Small tables with named rows and columns. After each table, cells are looked up by row and column.

sivu:
,vamer,bopu,zokoni,goz,vafodog,mobuk,supozi
vil,150,187,79,157,179,117,111
sed,148,186,81,156,179,117,111
basanur,111,61,175,99,66,142,146
fal,109,71,174,101,79,139,145
dit,111,69,172,101,75,140,145
labomit,143,185,88,153,180,117,113
zem,153,192,74,160,182,117,109
kav,110,63,176,99,69,142,146
robom,153,192,73,160,182,117,109

What is the vafodog of fal in sivu? 79
What is the vafodog of sed in sivu? 179
What is the vamer of vil in sivu? 150
What is the supozi of basanur in sivu? 146
What is the goz of basanur in sivu? 99
What is the bopu of kav in sivu? 63
What is the goz of labomit in sivu? 153
What is the mobuk of basanur in sivu? 142
What is the bopu of basanur in sivu? 61
What is the mobuk of zem in sivu? 117
What is the vafodog of labomit in sivu? 180
What is the bopu of sed in sivu? 186
What is the mobuk of dit in sivu? 140
What is the zokoni of labomit in sivu? 88
What is the mobuk of kav in sivu? 142
What is the vamer of basanur in sivu? 111
Row with the largest zokoni: kav

muzola =
fields: kur, vekag, kadeni, zak, malid, biped, zedemev, karimad, fumapeb, kam
fof: [601, 894, 811, 672, 878, 503, 982, 204, 271, 992]
pag: [636, 255, 951, 240, 418, 843, 908, 418, 260, 456]
kos: [550, 976, 806, 889, 397, 798, 788, 431, 245, 589]

karimad of fof = 204
kadeni of pag = 951
biped of fof = 503
kadeni of fof = 811
zedemev of kos = 788
biped of pag = 843
kur of pag = 636
malid of fof = 878
malid of pag = 418
fumapeb of kos = 245
kur of kos = 550
karimad of kos = 431
vekag of pag = 255
kam of fof = 992
zak of kos = 889
fumapeb of pag = 260
biped of kos = 798
zak of fof = 672

foz:
|  | danasub | kole | balogip | rir | vavini |
|---|---|---|---|---|---|
| fifane | 176 | 100 | 145 | 54 | 174 |
| derenor | 120 | 157 | 123 | 207 | 111 |
| tisuk | 124 | 141 | 119 | 221 | 107 |
| fosasuf | 179 | 104 | 147 | 53 | 174 |
| votoluv | 120 | 147 | 121 | 212 | 107 |
| dup | 178 | 108 | 148 | 54 | 176 |
| lun | 122 | 140 | 119 | 218 | 106 |
| razi | 178 | 107 | 147 | 55 | 176 |
| gab | 177 | 108 | 149 | 51 | 176 |

What is the balogip of razi in foz? 147
What is the kole of derenor in foz? 157
What is the rir of fifane in foz? 54
What is the danasub of gab in foz? 177
What is the kole of fifane in foz? 100
What is the kole of tisuk in foz? 141
What is the vavini of lun in foz? 106
What is the balogip of fifane in foz? 145
What is the vavini of dup in foz? 176
What is the balogip of derenor in foz? 123
What is the kole of dup in foz? 108
What is the vavini of votoluv in foz? 107
What is the rir of fosasuf in foz? 53
What is the balogip of tisuk in foz? 119
What is the vavini of fifane in foz? 174
What is the vavini of derenor in foz? 111
What is the danasub of razi in foz? 178
What is the kole of gab in foz? 108
What is the vavini of razi in foz? 176
What is the balogip of votoluv in foz? 121

tobo
          lisib  bokosez   firuv     deg
pekob     18639   -27713   14918   15816
goni      29290   -25985   20937   24579
datos     53904   -54695   42079   52616
kov       26885   -29596   35516   28135
kot       28055   -32839   43143   45201
revidu     -519    -6908    7195    7645
sar       52116   -28828   38340   38716
zopa     -62333    41644  -64721  -64341
vusa      20792    -3323   35131   29355
mogugol  -27458     9940  -22962  -23336
ruvi       2692   -18532     585    2894
gafetu    26043     2556   44236   37635

lisib of kot = 28055
firuv of kov = 35516
lisib of vusa = 20792
deg of zopa = -64341
bokosez of pekob = -27713
bokosez of kov = -29596
firuv of pekob = 14918
firuv of gafetu = 44236
lisib of zopa = -62333
firuv of datos = 42079
firuv of vusa = 35131
lisib of kov = 26885
firuv of mogugol = -22962
deg of vusa = 29355
lisib of revidu = -519
lisib of ruvi = 2692
bokosez of revidu = -6908
bokosez of ruvi = -18532

Table som
        noneme  diromas    nezu  vulop  letadez
geref    0.292    0.020   0.197  0.362    0.420
saguk    0.288    0.325   0.352  0.147    0.369
minogu   0.470    0.397   0.645  0.171    0.090
vuzofa  -0.194    0.151  -0.712  0.343    0.846

nezu of saguk is 0.352
vulop of minogu is 0.171
noneme of geref is 0.292
diromas of saguk is 0.325
diromas of geref is 0.020
vulop of saguk is 0.147
nezu of minogu is 0.645
letadez of geref is 0.420
noneme of minogu is 0.470
vulop of vuzofa is 0.343

vok =
,bavaz,nukilok,zop,pef,pemom,kuf,noderol,datefe,nup,vetodav
lal,32,22,59,56,55,42,40,64,43,46
vene,28,22,58,51,57,33,32,61,47,52
laru,32,25,64,54,58,40,37,67,44,41
muva,39,28,60,53,49,36,48,60,46,47
viz,36,37,27,45,51,60,42,35,36,52
taz,38,39,28,43,57,64,45,41,42,45
linuf,66,51,36,55,76,43,24,60,63,32
natovim,39,45,39,38,47,54,40,34,37,52
defal,37,44,37,39,52,58,44,37,39,48
pitudu,67,47,30,48,75,47,26,58,67,44
dudeke,30,23,59,58,57,41,38,67,41,48
melone,32,22,56,55,58,40,35,63,48,46
lut,53,39,38,90,42,44,70,46,18,58
lipefev,39,46,33,34,50,55,36,41,35,50

pitudu, bavaz => 67
muva, zop => 60
dudeke, vetodav => 48
lal, noderol => 40
muva, pemom => 49
viz, bavaz => 36
lut, bavaz => 53
lut, zop => 38
pitudu, pemom => 75
linuf, vetodav => 32
vene, zop => 58
lut, nup => 18
defal, vetodav => 48
pitudu, nukilok => 47
melone, noderol => 35

fotozo =
,pumutop,dasurit,ziv,rilakez,lub,nuzo,fomob
kepab,-113,214,-125,308,276,806,101
vez,577,452,152,-280,10,-379,218
dukit,574,315,804,-40,-34,188,452
gerapa,-372,-385,238,545,164,492,4
ledafu,-356,-214,-566,216,202,-284,-281
dazazas,515,609,264,-85,116,428,360
bufogef,8,-413,742,299,-60,-157,153

dukit, lub: -34
kepab, ziv: -125
dazazas, rilakez: -85
ledafu, fomob: -281
gerapa, ziv: 238
dazazas, fomob: 360
vez, ziv: 152
bufogef, dasurit: -413
ledafu, lub: 202
vez, pumutop: 577
bufogef, nuzo: -157
dazazas, ziv: 264
dukit, fomob: 452
gerapa, dasurit: -385
kepab, pumutop: -113
kepab, rilakez: 308
dazazas, pumutop: 515
gerapa, rilakez: 545
Which row has the largest nuzo? kepab

vam:
fields: podufo, dumesa, guri
ropo: [280, 635, 253]
relam: [320, 313, 245]
lor: [527, 643, 327]
gizuvon: [864, 744, 485]
sigare: [484, 485, 344]
mas: [429, 519, 325]
putiv: [599, 570, 453]
pudola: [512, 578, 464]

dumesa of lor: 643
podufo of ropo: 280
guri of sigare: 344
dumesa of relam: 313
podufo of putiv: 599
guri of relam: 245
podufo of lor: 527
dumesa of mas: 519
dumesa of sigare: 485
dumesa of pudola: 578
guri of putiv: 453
podufo of relam: 320
guri of lor: 327
guri of pudola: 464
guri of mas: 325
dumesa of putiv: 570
dumesa of ropo: 635
podufo of sigare: 484

dazali =
	sovifum	lopu	batazok
seluni	6.731	2.785	0.277
boru	8.584	6.978	7.204
vorifu	6.061	6.753	7.254
zer	4.566	6.268	6.895
piluga	5.377	8.311	9.416
deti	6.949	8.038	9.108
lav	6.999	6.973	7.561
reda	8.196	8.195	9.380
moti	5.425	7.399	7.717
lod	6.542	6.700	8.141
pelu	5.975	6.472	5.410
zur	7.676	6.891	6.897
zuk	6.451	7.102	7.687

What is the batazok of lav in dazali?
7.561
What is the sovifum of reda in dazali?
8.196
What is the sovifum of zur in dazali?
7.676
What is the lopu of piluga in dazali?
8.311
What is the lopu of lav in dazali?
6.973
What is the lopu of zuk in dazali?
7.102
What is the lopu of reda in dazali?
8.195

dezeli:
columns: pitik, zedu, tososur, kida
vut: [36.93, 76.25, 16.95, 20.05]
zaz: [-35.92, -11.15, -44.42, 13.02]
sas: [39.02, 19.89, 45.38, -8.06]
gol: [39.91, 39.49, 37.92, 1.08]
gomu: [-35.53, -67.89, -19.21, -14.26]
ginov: [-24.83, 39.20, -50.55, 32.66]
gev: [-7.67, -92.55, 29.66, -40.65]
kebo: [-12.27, 68.63, -46.20, 41.73]
vob: [-9.22, -93.65, 27.64, -39.99]
mov: [21.94, -49.91, 52.17, -34.69]
suvepo: [6.81, 93.32, -30.46, 44.10]
miv: [-36.05, -60.59, -23.16, -10.61]
mikiges: [6.10, -79.51, 43.35, -41.30]
pokado: [-25.25, 37.76, -49.92, 32.27]

mikiges, tososur: 43.35
gomu, zedu: -67.89
vob, tososur: 27.64
miv, tososur: -23.16
sas, pitik: 39.02
suvepo, tososur: -30.46
sas, kida: -8.06
gol, zedu: 39.49
mikiges, zedu: -79.51
gomu, kida: -14.26
gev, kida: -40.65
suvepo, kida: 44.10
mov, kida: -34.69
suvepo, zedu: 93.32
miv, pitik: -36.05

tavato
columns: gereti, kolur, gikemu, zamogu, tuf
fop: [4.7, 1.5, 1.4, 2.5, 2.8]
ziv: [2.6, 5.0, 4.5, 1.7, 3.6]
sunat: [3.0, 6.2, 6.2, 3.1, 4.0]
leb: [5.3, 5.9, 6.3, 4.7, 3.6]
vas: [4.4, 7.8, 5.1, 0.0, 2.8]
sese: [3.8, 3.9, 3.8, 4.2, 4.8]
nater: [3.5, 2.8, 3.9, 3.7, 3.2]

vas, zamogu => 0.0
ziv, tuf => 3.6
vas, kolur => 7.8
sunat, tuf => 4.0
vas, tuf => 2.8
vas, gikemu => 5.1
nater, gikemu => 3.9

zudube:
cols = mos, ratesi, zivamup, rezafi, maf, vunim, zelunar
gosal: [76.901, 61.089, 50.255, 38.475, 61.810, 61.231, 64.095]
datula: [61.367, 60.865, 60.452, 61.544, 61.514, 62.180, 61.493]
bifizuv: [64.524, 57.534, 66.051, 63.813, 45.796, 62.863, 66.444]
ranopa: [63.463, 57.360, 64.606, 62.023, 48.686, 61.319, 64.838]
bar: [63.940, 60.256, 63.165, 61.764, 56.390, 66.101, 63.526]
gikan: [62.949, 61.605, 63.660, 62.642, 57.922, 64.794, 63.787]
bem: [60.182, 59.176, 63.491, 57.868, 62.515, 61.060, 63.808]
segega: [73.884, 58.826, 51.298, 43.762, 61.829, 60.150, 63.801]
gibofi: [67.088, 52.183, 69.876, 65.869, 23.062, 64.728, 73.882]

datula, vunim -> 62.180
gosal, vunim -> 61.231
bem, vunim -> 61.060
gikan, rezafi -> 62.642
bar, vunim -> 66.101
segega, ratesi -> 58.826
datula, mos -> 61.367
gibofi, zelunar -> 73.882
gibofi, ratesi -> 52.183
gosal, rezafi -> 38.475
bifizuv, ratesi -> 57.534
gikan, mos -> 62.949
gibofi, vunim -> 64.728
bar, zivamup -> 63.165
datula, maf -> 61.514
ranopa, maf -> 48.686
ranopa, ratesi -> 57.360
segega, mos -> 73.884
bifizuv, zivamup -> 66.051

